Below is a small trained network, with its code and all its weights. Each question gives an input and a target symbol and asks what happens when units are switched off, that is, made to give their printed mean instead of their output.

import numpy as np


def w(rows, s, z=0):
    codes = np.array(rows[::2]) - 128.0
    scale = np.full(codes.shape[1], s)
    scale[-1] = z or s
    return codes * scale


def norm(h):
    return h / np.sqrt((h * h).mean(-1, keepdims=True) + 1e-5)


def f(y):
    return y / 2 * (1 + np.tanh(0.7978845608 * (y + 0.044715 * y**3)))


def softmax(a):
    e = np.exp(a - a.max(-1, keepdims=True))
    return e / e.sum(-1, keepdims=True)


def log_softmax(a):
    a = a - a.max(-1, keepdims=True)
    return a - np.log(np.exp(a).sum(-1, keepdims=True))


def net(x, mask):
    ids = ['αβγδζθμπψω'.index(c) for c in x.split()]
    T = len(ids)
    res = E[ids] + P[:T]
    q, k, v = (norm(res) @ M[0].T for M in (Q, K, V))
    z = softmax(np.where(np.tri(T) > 0, q @ k.T / 2**0.5, -1e9)) @ v
    res = res + np.where(mask[0], z, O[0][:, -1]) @ O[0][:, :-1]
    y = f(norm(res) @ A[0][:, :-1].T + A[0][:, -1])
    res = res + np.where(mask[1:9], y, B[0][:, -1]) @ B[0][:, :-1]
    return log_softmax(norm(res)[-1] @ U[:, :-1].T + U[:, -1])


Q, K, V, O, A, B = {}, {}, {}, {}, {}, {}
E = w([
[174,92,150,128,115,132],'α',
[162,167,172,120,126,154],'β',
[139,147,179,115,99,151],'γ',
[145,129,162,123,109,147],'δ',
[129,145,181,122,137,178],'ζ',
[2,148,202,162,88,98],'θ',
[166,156,151,99,114,142],'μ',
[167,90,167,142,190,113],'π',
[170,64,138,135,139,116],'ψ',
[142,94,152,99,70,204],'ω',
],0.02)
P = w([
[105,127,38,123,161,55],'0',
[136,53,103,137,11,254],'1',
[153,83,127,136,95,190],'2',
[161,75,138,136,90,205],'3',
[194,93,146,151,121,188],'4',
[164,107,165,163,103,183],'5',
[189,91,159,154,115,187],'6',
[173,126,195,174,128,174],'7',
[175,136,187,159,108,183],'8',
[194,147,205,163,126,172],'9',
[194,189,204,175,123,146],'10',
[223,167,208,164,52,158],'11',
[197,168,240,179,134,138],'12',
],0.0074)
Q[0] = w([
[249,110,202,76,179,183],'h0',
[76,157,17,111,151,82],'h0',
],0.011)
K[0] = w([
[62,132,84,129,114,12],'h0',
[250,83,163,145,134,171],'h0',
],0.011)
V[0] = w([
[68,70,16,212,255,230],'h0',
[62,230,197,120,168,210],'h0',
],0.0087)
O[0] = w([
[149,196,247,99,61,22,43],'h0',
[145,46,166,29,132,180,253],'h0',
],0.016,0.0046)
A[0] = w([
[139,53,132,149,191,31,200],'n0',
[179,127,229,56,145,128,26],'n1',
[74,72,100,44,142,114,54],'n2',
[113,175,215,120,86,4,49],'n3',
[191,65,222,17,148,97,4],'n4',
[109,26,171,59,134,236,133],'n5',
[187,29,73,140,148,87,5],'n6',
[162,175,96,128,182,190,127],'n7',
],0.013,0.0031)
B[0] = w([
[118,187,162,108,40,176,133],'n0',
[145,89,104,207,84,91,185],'n1',
[170,154,174,102,213,145,154],'n2',
[64,18,97,19,143,142,160],'n3',
[145,69,95,192,187,68,207],'n4',
[159,202,170,119,122,7,254],'n5',
[98,183,142,101,84,126,138],'n6',
[133,124,150,85,53,72,149],'n7',
],0.016,0.022)
U = w([
[127,110,86,153,178,171,251],'α',
[189,37,160,178,168,145,212],'β',
[138,172,155,116,44,133,113],'γ',
[179,107,96,70,214,188,141],'δ',
[48,145,93,132,114,74,2],'ζ',
[124,154,122,115,146,124,60],'θ',
[197,184,154,2,165,160,45],'μ',
[104,84,135,54,120,147,186],'π',
[155,180,38,79,133,120,83],'ψ',
[99,176,118,202,121,133,120],'ω',
],0.014,0.0055)

Each question gives the input, a string of symbols that net reads in full, and the target symbol t.
The units are the heads (2 rows each of Q, K, V and O) and the neurons (one row each of A and B). Each row of codes is followed by its name. A weight is (code - 128) times the scale printed after its matrix; where a second scale follows, it is the last column's (O, A, B and U).
mask holds one flag per unit, heads first, then neurons. A switched-off unit (its flag False) gives its mean, the last column of its rows in O or B, instead of its output. The means were averaged over made-up inputs and are rounded, as every weight is.
A unit's drop is (log p(t) with every unit on - log p(t) with that unit switched off) / (log p(t) with every unit on - log p(t) with every unit switched off).
The circuit of an input: a set's keep is (log p(t) with only the set's units on - log p(t) with every unit switched off) / (log p(t) with every unit on - log p(t) with every unit switched off). Starting from all 9 units, units are removed one at a time, each time the one whose removal leaves the highest keep (on an exact tie, the one counted first), for as long as the keep stays at least 0.8.
circuit, biggest first: the units of the circuit, biggest drop first
unit that matters most: the unit with the biggest drop
top k neurons: the k neurons with the biggest drops, biggest first
drop when u is switched off: that unit's drop, to one decimal
input π π β π π γ α ω ψ ζ γ π ζ, target π: unit that matters most => n3
input ζ δ γ β β ω ζ ζ α β θ ζ, target μ: circuit, biggest first => h0, n1, n5
input π π ζ π ψ, target π: circuit, biggest first => n3, h0, n5, n4
input π δ ζ β β ω ψ μ, target π: circuit, biggest first => n3, h0, n5
input β ζ ω ζ μ ζ γ, target μ: circuit, biggest first => h0, n4, n1
input α β ζ ζ π α β ζ π π, target ω: top 2 neurons => n5, n4
input ω ζ ζ ζ γ, target γ: top 2 neurons => n4, n3
input ω ζ π β α ζ ζ ζ π, target γ: circuit, biggest first => h0, n0, n4
input β ζ δ μ, target μ: top 2 neurons => n4, n1
input ω ζ ζ π ζ μ, target γ: top 3 neurons => n4, n3, n5
input γ α ζ π, target δ: top 2 neurons => n4, n1
input ψ ζ ζ ζ π, target ζ: top 2 neurons => n3, n5
input β ω γ π δ, target μ: drop when h0 is switched off => 0.8
input β ζ γ ζ ζ δ ζ π β α ζ ζ α, target μ: drop when h0 is switched off => 1.2
input ψ β γ, target ζ: drop when n4 is switched off => 0.1
input π β ζ ω π μ β, target π: drop when n4 is switched off => 0.2
input δ β β π β ζ β, target α: circuit, biggest first => h0
